Where the symbols take the states:
Boz de Vor
Boz ba Rez
Boz ge Rof
Boz lu Teb
Boz gi Dab
Boz su Puv
Ruk de Tef
Ruk ba Kom
Ruk ge Dag
Ruk lu Zef
Ruk gi Nis
Ruk su Dud
Bom de Pez
Bom ba Rom
Bom ge Vek
Bom lu Zul
Bom gi Bez
Bom su Leb
Rom de Fes
Rom ba Pez
Rom ge Bar
Rom lu Tup
Rom gi Zul
Rom su Lak
Fam de Buv
Fam ba Das
Fam ge Taf
Fam lu Feb
Fam gi Nid
Fam su Gub
Sok de Bez
Sok ba Dag
Sok ge Zef
Sok lu Nof
Sok gi Dud
Sok su Zud
Kom de Vek
Kom ba Tef
Kom ge Bez
Kom lu Leb
Kom gi Zef
Kom su Nof
Feb de Soz
Feb ba Dak
Feb ge Fam
Feb lu Dum
Feb gi Rok
Feb su Gur
Fel de Sel
Fel ba Vil
Fel ge Kat
Fel lu Mal
Fel gi Bam
Fel su Tur
Vul de Lum
Vul ba Zof
Vul ge Vev
Vul lu Zim
Vul gi Beg
Vul su Riv
Nev de Tob
Nev ba Zet
Nev ge Lum
Nev lu Zom
Nev gi Vev
Nev su Zim
Bam de Zup
Bam ba Mal
Bam ge Raf
Bam lu Rov
Bam gi Fid
Bam su Rem
Bil de Dur
Bil ba Kel
Bil ge Rer
Bil lu Zel
Bil gi Fut
Bil su Nus
Zim de Nev
Zim ba Giv
Zim ge Vul
Zim lu Tir
Zim gi Voz
Zim su Kof
Vos de Tus
Vos ba Mit
Vos ge Tal
Vos lu Fiv
Vos gi Dov
Vos su Fup
Lil de Rok
Lil ba Diz
Lil ge Zak
Lil lu Pez
Lil gi Rom
Lil su Vek
Dum de Faz
Dum ba Taf
Dum ge Feb
Dum lu Gil
Dum gi Gub
Dum su Diz
Gub de Fam
Gub ba Gil
Gub ge Rok
Gub lu Gur
Gub gi Zak
Gub su Pez
Dag de Zul
Dag ba Bez
Dag ge Leb
Dag lu Ruk
Dag gi Nof
Dag su Reg
Soz de Riv
Soz ba Div
Soz ge Buv
Soz lu Faz
Soz gi Taf
Soz su Feb
Pez de Gub
Pez ba Fes
Pez ge Lil
Pez lu Pob
Pez gi Tup
Pez su Bom
Pup de Nis
Pup ba Fab
Pup ge Guv
Pup lu Raz
Pup gi Mel
Pup su Mub
Raz de Reg
Raz ba Zud
Raz ge Pup
Raz lu Puf
Raz gi Dur
Raz su Kos
Dud de Ruk
Dud ba Nof
Dud ge Reg
Dud lu Fab
Dud gi Pup
Dud su Puf
Diz de Dum
Diz ba Rok
Diz ge Gur
Diz lu Fes
Diz gi Pez
Diz su Bar
Rez de Tal
Rez ba Vor
Rez ge Dov
Rez lu Fup
Rez gi Teb
Rez su Pid
Lan de Pid
Lan ba Puv
Lan ge Dif
Lan lu Rin
Lan gi Los
Lan su Zup
Buv de Voz
Buv ba Rud
Buv ge Fum
Buv lu Soz
Buv gi Dak
Buv su Fam
Rok de Taf
Rok ba Dum
Rok ge Nid
Rok lu Gub
Rok gi Fes
Rok su Lil
Rut de Raf
Rut ba Tur
Rut ge Fid
Rut lu Rem
Rut gi Nek
Rut su Mot
Niz de Fid
Niz ba Nir
Niz ge Nek
Niz lu Mot
Niz gi Tob
Niz su Gar
Tur de Fel
Tur ba Raf
Tur ge Rov
Tur lu Zub
Tur gi Rem
Tur su Pes
Lum de Fif
Lum ba Gar
Lum ge Zon
Lum lu Nev
Lum gi Giv
Lum su Vul
Zel de Mub
Zel ba Guz
Zel ge Bil
Zel lu Tus
Zel gi Mit
Zel su Tal
Rem de Bam
Rem ba Zub
Rem ge Rut
Rem lu Nir
Rem gi Niz
Rem su Tid
Pes de Tur
Pes ba Rut
Pes ge Nir
Pes lu Nek
Pes gi Tid
Pes su Tob
Vev de Zon
Vev ba Zom
Vev ge Giv
Vev lu Vul
Vev gi Zal
Vev su Voz
Fum de Beg
Fum ba Kof
Fum ge Div
Fum lu Buv
Fum gi Das
Fum su Taf
Los de Rus
Los ba Rin
Los ge Leg
Los lu Vil
Los gi Fel
Los su Bel
Tob de Pes
Tob ba Mot
Tob ge Fif
Tob lu Lok
Tob gi Zon
Tob su Nev
Das de Rud
Das ba Buv
Das ge Faz
Das lu Dak
Das gi Feb
Das su Gil
Guz de Vis
Guz ba Mub
Guz ge Kel
Guz lu Rer
Guz gi Tus
Guz su Fut
Vil de Dif
Vil ba Sel
Vil ge Los
Vil lu Zup
Vil gi Mal
Vil su Raf
Mot de Rut
Mot ba Pes
Mot ge Niz
Mot lu Tid
Mot gi Lok
Mot su Zet
Fup de Vos
Fup ba Zap
Fup ge Rez
Fup lu Rof
Fup gi Gez
Fup su Dab
Guv de Nof
Guv ba Dud
Guv ge Zud
Guv lu Pup
Guv gi Vis
Guv su Dur
Kat de Rin
Kat ba Los
Kat ge Zup
Kat lu Fel
Kat gi Raf
Kat su Rov
Teb de Zap
Teb ba Fup
Teb ge Boz
Teb lu Gez
Teb gi Nem
Teb su Rus
Bez de Tup
Bez ba Zul
Bez ge Lak
Bez lu Kom
Bez gi Ruk
Bez su Sok
Rer de Mel
Rer ba Kos
Rer ge Guz
Rer lu Bil
Rer gi Sav
Rer su Mit
Rus de Teb
Rus ba Dab
Rus ge Puv
Rus lu Dif
Rus gi Sel
Rus su Los
Gil de Das
Gil ba Fam
Gil ge Dum
Gil lu Nid
Gil gi Gur
Gil su Fes
Voz de Vev
Voz ba Tir
Voz ge Beg
Voz lu Riv
Voz gi Div
Voz su Buv
Dif de Gez
Dif ba Nem
Dif ge Rus
Dif lu Lan
Dif gi Leg
Dif su Vil
Tal de Zel
Tal ba Fut
Tal ge Nus
Tal lu Vos
Tal gi Zap
Tal su Rez
Bel de Los
Bel ba Kat
Bel ge Mal
Bel lu Raf
Bel gi Tur
Bel su Fid
Dov de Nus
Dov ba Fiv
Dov ge Zap
Dov lu Rez
Dov gi Boz
Dov su Gez
Pid de Rez
Pid ba Boz
Pid ge Gez
Pid lu Dab
Pid gi Rus
Pid su Lan
Gar de Niz
Gar ba Fif
Gar ge Lok
Gar lu Zet
Gar gi Nev
Gar su Zof
Zof de Gar
Zof ba Lum
Zof ge Zom
Zof lu Giv
Zof gi Zim
Zof su Zal
Bar de Diz
Bar ba Lil
Bar ge Pob
Bar lu Rom
Bar gi Bom
Bar su Tef
Fiv de Sav
Fiv ba Nus
Fiv ge Vos
Fiv lu Vor
Fiv gi Rez
Fiv su Rof
Giv de Zet
Giv ba Nev
Giv ge Zof
Giv lu Vev
Giv gi Tir
Giv su Beg
Zef de Lak
Zef ba Leb
Zef ge Ruk
Zef lu Sok
Zef gi Reg
Zef su Fab
Gur de Feb
Gur ba Nid
Gur ge Gub
Gur lu Diz
Gur gi Lil
Gur su Pob
Lak de Rom
Lak ba Bom
Lak ge Tef
Lak lu Bez
Lak gi Dag
Lak su Zef
Dab de Fup
Dab ba Teb
Dab ge Pid
Dab lu Nem
Dab gi Dif
Dab su Rin
Reg de Dag
Reg ba Sok
Reg ge Nis
Reg lu Dud
Reg gi Guv
Reg su Raz
Sav de Kel
Sav ba Bil
Sav ge Tus
Sav lu Fut
Sav gi Tal
Sav su Fiv
Faz de Kof
Faz ba Fum
Faz ge Soz
Faz lu Das
Faz gi Fam
Faz su Dum
Mit de Rer
Mit ba Tus
Mit ge Fut
Mit lu Nus
Mit gi Fiv
Mit su Zap
Fid de Bel
Fid ba Rov
Fid ge Zub
Fid lu Rut
Fid gi Pes
Fid su Niz
Fes de Gil
Fes ba Gub
Fes ge Diz
Fes lu Zak
Fes gi Pob
Fes su Rom
Leg de Puv
Leg ba Lan
Leg ge Sel
Leg lu Los
Leg gi Kat
Leg su Mal
Zak de Nid
Zak ba Gur
Zak ge Fes
Zak lu Lil
Zak gi Bar
Zak su Tup
Rin de Dab
Rin ba Rus
Rin ge Lan
Rin lu Sel
Rin gi Vil
Rin su Kat
Fab de Zef
Fab ba Nis
Fab ge Dud
Fab lu Zud
Fab gi Raz
Fab su Vis
Div de Zal
Div ba Riv
Div ge Rud
Div lu Fum
Div gi Faz
Div su Dak
Tus de Kos
Tus ba Rer
Tus ge Zel
Tus lu Sav
Tus gi Nus
Tus su Vos
Sel de Nem
Sel ba Dif
Sel ge Rin
Sel lu Leg
Sel gi Zup
Sel su Fel
Pob de Gur
Pob ba Zak
Pob ge Pez
Pob lu Bar
Pob gi Vek
Pob su Zul
Zul de Pob
Zul ba Tup
Zul ge Bom
Zul lu Tef
Zul gi Kom
Zul su Dag
Tid de Rem
Tid ba Nek
Tid ge Mot
Tid lu Fif
Tid gi Gar
Tid su Zon
Beg de Giv
Beg ba Zim
Beg ge Zal
Beg lu Voz
Beg gi Rud
Beg su Fum
Nek de Zub
Nek ba Rem
Nek ge Pes
Nek lu Niz
Nek gi Fif
Nek su Lok
Mub de Pup
Mub ba Vis
Mub ge Dur
Mub lu Kos
Mub gi Rer
Mub su Zel
Vis de Fab
Vis ba Pup
Vis ge Puf
Vis lu Mel
Vis gi Kos
Vis su Guz
Rof de Fiv
Rof ba Dov
Rof ge Fup
Rof lu Boz
Rof gi Pid
Rof su Nem
Tup de Zak
Tup ba Pob
Tup ge Rom
Tup lu Vek
Tup gi Tef
Tup su Bez
Kof de Zim
Kof ba Beg
Kof ge Riv
Kof lu Rud
Kof gi Buv
Kof su Faz
Raf de Vil
Raf ba Fel
Raf ge Bel
Raf lu Bam
Raf gi Zub
Raf su Rut
Zet de Mot
Zet ba Tob
Zet ge Gar
Zet lu Zon
Zet gi Zom
Zet su Giv
Mel de Zud
Mel ba Raz
Mel ge Vis
Mel lu Dur
Mel gi Kel
Mel su Rer
Zon de Tid
Zon ba Lok
Zon ge Zet
Zon lu Lum
Zon gi Zof
Zon su Vev
Zal de Zof
Zal ba Vul
Zal ge Tir
Zal lu Beg
Zal gi Kof
Zal su Div
Gez de Dov
Gez ba Rof
Gez ge Teb
Gez lu Pid
Gez gi Puv
Gez su Dif
Nir de Rov
Nir ba Fid
Nir ge Rem
Nir lu Pes
Nir gi Mot
Nir su Fif
Puv de Boz
Puv ba Pid
Puv ge Nem
Puv lu Rus
Puv gi Rin
Puv su Leg
Fif de Nir
Fif ba Niz
Fif ge Tid
Fif lu Tob
Fif gi Zet
Fif su Lum
Tef de Bar
Tef ba Vek
Tef ge Zul
Tef lu Lak
Tef gi Leb
Tef su Ruk
Nus de Bil
Nus ba Sav
Nus ge Mit
Nus lu Tal
Nus gi Vor
Nus su Dov
Zap de Mit
Zap ba Vos
Zap ge Vor
Zap lu Dov
Zap gi Rof
Zap su Teb
Rov de Kat
Rov ba Bel
Rov ge Bam
Rov lu Tur
Rov gi Rut
Rov su Nir
Taf de Fum
Taf ba Faz
Taf ge Dak
Taf lu Fam
Taf gi Gil
Taf su Rok
Tir de Zom
Tir ba Vev
Tir ge Zim
Tir lu Zal
Tir gi Riv
Tir su Rud
Dak de Div
Dak ba Soz
Dak ge Das
Dak lu Taf
Dak gi Dum
Dak su Nid
Nem de Rof
Nem ba Gez
Nem ge Dab
Nem lu Puv
Nem gi Lan
Nem su Sel
Nis de Leb
Nis ba Zef
Nis ge Nof
Nis lu Reg
Nis gi Zud
Nis su Pup
Rud de Tir
Rud ba Voz
Rud ge Kof
Rud lu Div
Rud gi Soz
Rud su Das
Leb de Bom
Leb ba Lak
Leb ge Kom
Leb lu Dag
Leb gi Sok
Leb su Nis
Nof de Kom
Nof ba Ruk
Nof ge Sok
Nof lu Nis
Nof gi Fab
Nof su Guv
Lok de Nek
Lok ba Tid
Lok ge Tob
Lok lu Gar
Lok gi Lum
Lok su Zom
Dur de Guv
Dur ba Puf
Dur ge Mel
Dur lu Mub
Dur gi Guz
Dur su Bil
Zud de Sok
Zud ba Reg
Zud ge Fab
Zud lu Guv
Zud gi Puf
Zud su Mel
Puf de Dud
Puf ba Guv
Puf ge Raz
Puf lu Vis
Puf gi Mub
Puf su Kel
Zub de Mal
Zub ba Bam
Zub ge Tur
Zub lu Fid
Zub gi Nir
Zub su Nek
Fut de Guz
Fut ba Zel
Fut ge Sav
Fut lu Mit
Fut gi Vos
Fut su Vor
Kel de Puf
Kel ba Dur
Kel ge Kos
Kel lu Guz
Kel gi Zel
Kel su Sav
Mal de Leg
Mal ba Zup
Mal ge Fel
Mal lu Bel
Mal gi Rov
Mal su Zub
Nid de Dak
Nid ba Feb
Nid ge Gil
Nid lu Rok
Nid gi Diz
Nid su Zak
Zom de Lok
Zom ba Zon
Zom ge Nev
Zom lu Zof
Zom gi Vul
Zom su Tir
Vek de Lil
Vek ba Bar
Vek ge Tup
Vek lu Bom
Vek gi Lak
Vek su Kom
Kos de Raz
Kos ba Mel
Kos ge Mub
Kos lu Kel
Kos gi Bil
Kos su Tus
Riv de Vul
Riv ba Zal
Riv ge Voz
Riv lu Kof
Riv gi Fum
Riv su Soz
Zup de Lan
Zup ba Leg
Zup ge Vil
Zup lu Kat
Zup gi Bel
Zup su Bam
Vor de Fut
Vor ba Tal
Vor ge Fiv
Vor lu Zap
Vor gi Fup
Vor su Boz

In the rows, 64 stands for zero.

The rows follow the links: the fewer symbols apart two states are, the more alike their rows tend to be.

Named rows; a name shown again gets a slightly different row:
Rus	69,32,89,103,53,41,89,76,63,58,56,30,23,76,81,89,52,62,80,62,77,92,49,71,89,69,66,65,52,88,89,25,65,71,99,50,65,89,107,38,47,46,25,80,86,71,43,82
Das	46,113,38,47,68,59,81,59,60,65,64,68,78,43,46,35,66,68,65,85,51,39,96,49,45,65,49,87,49,57,41,118,13,58,45,68,51,48,41,83,77,72,126,62,36,68,71,61
Fab	55,73,100,96,37,62,42,42,48,61,89,92,75,55,77,83,76,30,79,52,58,50,72,83,61,31,25,24,44,76,73,29,80,41,72,93,87,32,49,35,62,63,91,62,23,90,68,59
Zet	57,52,24,31,98,62,91,77,97,56,38,42,55,73,57,44,57,82,50,75,65,60,61,51,66,103,92,113,62,53,59,102,49,78,64,32,48,109,77,102,67,80,45,66,93,50,59,68
Taf	50,112,39,42,69,65,73,58,58,67,67,74,85,44,44,35,67,70,60,82,50,39,95,48,42,62,51,81,56,53,39,115,21,58,39,70,52,42,35,82,78,71,124,59,37,63,75,57
Fum	40,108,40,52,72,51,97,60,70,59,59,62,67,47,51,39,66,64,68,89,51,38,98,50,51,74,48,99,35,63,49,118,7,60,58,61,53,65,52,85,74,75,120,68,39,73,67,65
Fam	52,112,37,40,70,68,69,58,57,67,67,75,87,44,43,34,69,70,59,81,50,37,92,48,41,61,53,79,60,50,38,116,25,60,37,72,52,41,33,84,79,71,124,57,36,62,76,55
Diz	57,90,39,23,75,89,35,49,67,66,71,99,106,52,48,39,76,64,46,63,51,33,74,58,37,58,61,60,76,37,38,98,68,56,27,77,65,40,21,89,82,82,98,46,41,55,84,44
Giv	40,64,29,40,94,52,104,68,101,49,44,49,56,69,63,43,62,65,57,80,59,46,75,57,64,102,71,118,36,61,63,109,34,69,73,37,55,110,76,102,68,88,67,69,70,64,58,67
Zup	76,61,77,98,50,36,103,88,42,69,53,15,18,65,62,75,43,84,83,78,76,99,62,52,83,67,71,76,62,87,75,50,29,77,86,49,47,74,104,37,49,32,50,83,90,63,44,86
Ruk	43,62,84,72,56,70,38,34,79,52,83,107,88,62,82,73,84,19,68,45,52,32,70,90,58,47,29,36,34,66,72,43,95,39,72,87,96,54,42,58,67,87,82,55,21,91,74,53
Reg	49,70,97,92,41,62,43,38,58,58,87,97,78,57,79,80,78,25,77,49,57,44,72,85,60,35,25,27,38,74,74,32,83,39,73,93,89,39,48,42,65,71,89,61,21,92,69,58
Rok	57,101,37,27,71,83,46,52,61,67,70,92,101,47,44,36,73,68,50,71,50,37,82,52,38,58,59,66,73,40,35,107,51,57,27,76,57,36,23,88,79,77,110,50,40,55,83,48
Vis	73,74,102,96,29,66,33,53,28,73,87,83,72,54,69,82,68,48,77,52,63,69,64,74,60,23,38,12,70,72,67,23,82,50,62,95,77,17,49,24,61,45,81,61,37,76,67,60
Lum	50,54,25,33,96,58,97,74,101,52,41,45,56,73,60,44,59,76,51,76,64,56,64,55,66,105,86,116,52,55,60,105,45,75,68,34,52,111,77,103,67,84,48,69,86,54,59,68
Nof	46,68,93,86,46,64,43,36,67,55,86,101,84,59,82,79,81,21,73,48,55,40,73,88,60,41,25,31,34,72,74,36,87,38,74,90,93,46,45,47,65,77,86,58,19,93,71,56
Soz	42,109,40,51,69,55,91,61,63,61,63,64,72,45,48,37,65,66,66,86,51,39,97,49,49,69,48,93,42,59,44,117,8,59,52,64,52,57,47,83,76,74,124,67,37,71,69,63
Zof	42,61,29,39,96,54,101,71,102,50,41,48,56,69,63,44,61,67,56,78,61,48,71,57,66,104,74,118,39,58,62,107,37,71,72,37,54,111,76,103,69,86,62,69,73,63,58,68
Kof	34,97,37,53,76,46,105,62,80,53,56,56,62,52,56,40,63,61,67,87,53,38,95,55,55,82,49,106,28,66,53,116,9,60,66,55,55,80,60,88,72,80,111,69,44,75,63,68
Raf	82,69,61,82,57,44,98,92,36,76,48,14,26,62,52,66,42,99,75,84,77,101,61,41,77,68,83,81,80,77,64,66,22,84,70,45,36,65,96,47,52,30,53,80,96,49,48,82
Pob	54,72,48,24,77,91,25,43,81,62,73,108,110,60,59,47,81,50,44,51,51,29,68,70,42,60,61,53,71,39,47,84,90,51,37,78,74,51,20,91,77,93,81,45,40,61,83,43
Gez	73,18,90,94,57,53,68,71,71,59,57,46,35,83,84,92,57,57,71,50,77,89,38,78,87,68,71,54,60,80,92,14,93,68,96,53,73,89,99,43,48,53,9,73,89,68,47,76
Zal	34,82,34,50,85,45,108,65,93,49,50,52,57,59,61,43,64,59,64,85,56,42,87,56,60,92,56,115,26,65,60,113,18,62,73,47,56,96,69,94,71,85,93,71,52,75,59,67
Dum	53,109,38,34,70,74,58,55,57,67,69,82,93,44,42,35,70,69,56,76,50,38,90,49,38,60,56,74,66,47,36,112,33,59,32,74,55,37,28,84,80,73,119,54,38,58,79,52
Fiv	87,21,87,75,54,77,30,67,58,70,67,66,60,80,75,89,62,64,60,40,75,89,29,75,76,53,80,27,91,65,78,11,119,68,69,66,74,62,75,42,53,52,6,59,89,53,61,62
Zud	58,74,102,95,34,62,42,44,45,64,87,90,74,54,75,81,74,32,78,51,58,55,73,81,61,29,27,20,47,76,71,29,79,42,71,94,86,29,48,31,63,59,88,61,24,88,68,60
Sok	45,64,90,81,49,67,42,36,71,53,86,104,85,61,81,76,81,20,71,47,54,36,72,90,58,42,28,33,34,70,74,38,91,38,75,89,93,48,45,51,66,81,85,58,20,93,73,56
Tus	93,44,92,76,42,81,19,63,35,78,78,74,70,68,66,84,64,67,62,43,72,88,39,71,67,34,70,12,101,61,68,13,109,65,55,81,72,31,58,32,56,42,34,56,74,52,68,58
Kat	76,64,74,95,50,37,102,89,40,70,52,15,19,65,61,73,44,86,81,80,76,99,63,50,83,67,74,77,65,85,73,54,26,80,83,49,44,70,103,38,50,30,51,83,89,59,43,86
Gar	61,51,24,31,97,64,89,79,94,58,38,42,55,72,56,46,56,85,50,74,66,63,59,51,65,103,93,111,66,52,58,103,49,81,62,33,47,106,77,101,67,76,42,66,96,46,59,67

Each walk starts at a row. The symbols on each line, taken left to right, move it on to the next state.
Answer with the state's row; about right is enough.
new walk
72,54,82,102,50,36,101,85,46,65,53,18,18,69,68,79,46,79,84,75,76,98,61,59,85,66,67,74,57,88,81,43,35,76,92,50,51,76,106,36,48,35,46,83,86,66,42,86
ba de su gi 74,59,79,101,50,35,102,86,45,67,54,16,18,67,65,78,44,80,85,78,76,98,61,55,85,67,70,74,60,89,78,46,33,78,89,48,49,75,105,38,50,33,48,82,87,66,43,85
lu gi ge 80,68,68,90,53,41,101,91,38,72,51,14,22,63,56,69,42,93,79,82,75,101,62,46,80,67,78,80,72,81,69,60,24,82,75,46,40,69,100,43,53,29,54,80,92,55,45,83
new walk
56,107,38,33,70,77,53,57,57,68,69,85,95,45,43,36,71,70,53,75,50,37,87,50,39,59,57,71,69,44,35,111,39,58,31,74,54,37,24,86,80,74,115,53,39,59,79,50
lu gi ge de 54,110,36,37,69,71,63,57,56,68,68,80,90,43,44,35,69,71,58,79,50,39,91,49,40,60,54,76,64,48,35,113,28,59,34,73,53,38,29,84,81,72,122,55,37,60,78,54
ba ge de de ge 37,76,33,47,89,48,108,65,99,49,47,51,57,63,62,43,63,60,62,82,58,41,83,58,62,96,61,117,30,63,61,112,23,65,75,42,57,102,72,99,70,85,82,71,59,71,60,70
new walk
91,30,88,73,49,80,22,65,47,74,71,69,65,76,71,87,64,67,59,40,74,90,32,74,71,44,78,21,99,62,74,10,117,69,59,73,73,48,67,39,54,49,17,58,85,51,65,59
de gi lu ge su 86,18,88,76,56,74,33,67,61,68,65,65,58,82,78,89,61,63,61,40,75,89,30,77,78,56,80,32,89,66,81,11,118,68,72,64,74,67,78,43,52,52,3,62,89,55,58,63
de ge ba ba de 70,75,102,97,31,66,34,50,31,71,86,84,71,54,70,82,71,46,78,51,63,66,66,75,61,24,36,14,64,74,68,24,79,50,62,94,79,19,49,25,61,48,83,61,35,78,69,60
new walk
48,56,24,34,98,57,98,72,102,52,41,47,56,73,61,44,60,72,53,76,63,53,67,56,66,104,82,118,48,56,61,106,43,73,69,34,53,112,77,104,67,85,54,68,81,57,59,67
gi su de 39,67,29,42,93,50,105,68,101,48,44,49,54,66,65,43,62,64,59,81,60,44,78,58,64,100,69,118,34,62,62,111,30,68,75,39,55,108,75,102,69,88,71,70,67,68,59,68
de ba ba de 84,64,39,50,73,60,88,92,52,74,42,22,41,65,45,52,45,108,57,81,74,93,57,38,70,82,99,93,94,59,54,86,34,89,54,38,33,75,84,71,59,44,43,69,106,34,55,73
new walk
69,40,87,104,52,36,95,80,58,61,54,27,20,73,77,87,50,66,83,66,76,93,54,66,87,68,65,68,50,90,88,31,54,73,97,49,62,85,109,36,47,43,33,81,84,72,42,83
ba ba ge ba gi 72,19,90,95,57,50,73,72,70,59,58,42,31,82,84,93,57,58,74,52,76,91,41,78,89,67,70,56,58,83,93,16,87,68,97,53,71,90,102,40,46,53,9,75,87,69,46,77
lu de 79,13,89,84,59,65,51,67,69,63,62,56,46,83,82,93,60,58,65,43,77,87,32,80,85,63,77,42,74,72,87,11,110,67,84,57,76,81,91,44,49,56,2,67,91,62,52,68
new walk
79,66,71,92,52,38,101,90,38,71,51,15,20,62,58,73,43,90,81,81,76,101,63,47,81,67,75,80,69,83,70,56,24,82,80,48,43,69,101,39,51,30,52,81,91,57,45,84
su gi ba ge 85,68,53,68,63,50,94,94,40,77,47,15,31,64,48,59,41,105,68,83,74,99,60,39,73,73,92,85,88,68,58,76,25,87,60,43,34,67,91,56,56,32,52,76,102,41,51,78
de de 71,47,84,104,50,35,100,81,51,64,55,21,18,70,72,84,48,71,84,72,77,96,58,63,86,68,67,71,54,90,86,36,43,73,96,49,56,80,107,36,48,40,40,82,86,70,42,85
new walk
45,113,39,48,71,57,87,59,61,62,64,66,75,44,48,37,65,67,66,87,50,38,97,49,46,67,50,90,46,58,42,117,11,58,49,65,51,52,43,83,75,71,125,64,37,69,70,62
gi gi su 57,83,40,23,76,91,28,47,72,65,72,103,108,55,52,42,79,58,43,58,50,33,72,63,39,59,63,57,76,37,39,94,78,54,31,79,69,43,20,90,80,87,90,45,42,56,84,42
ba gi 56,79,43,23,76,92,26,45,75,64,72,104,108,56,55,44,81,55,42,55,51,32,69,65,39,61,60,56,74,37,42,90,83,53,33,78,71,46,19,91,79,89,87,45,42,57,85,42
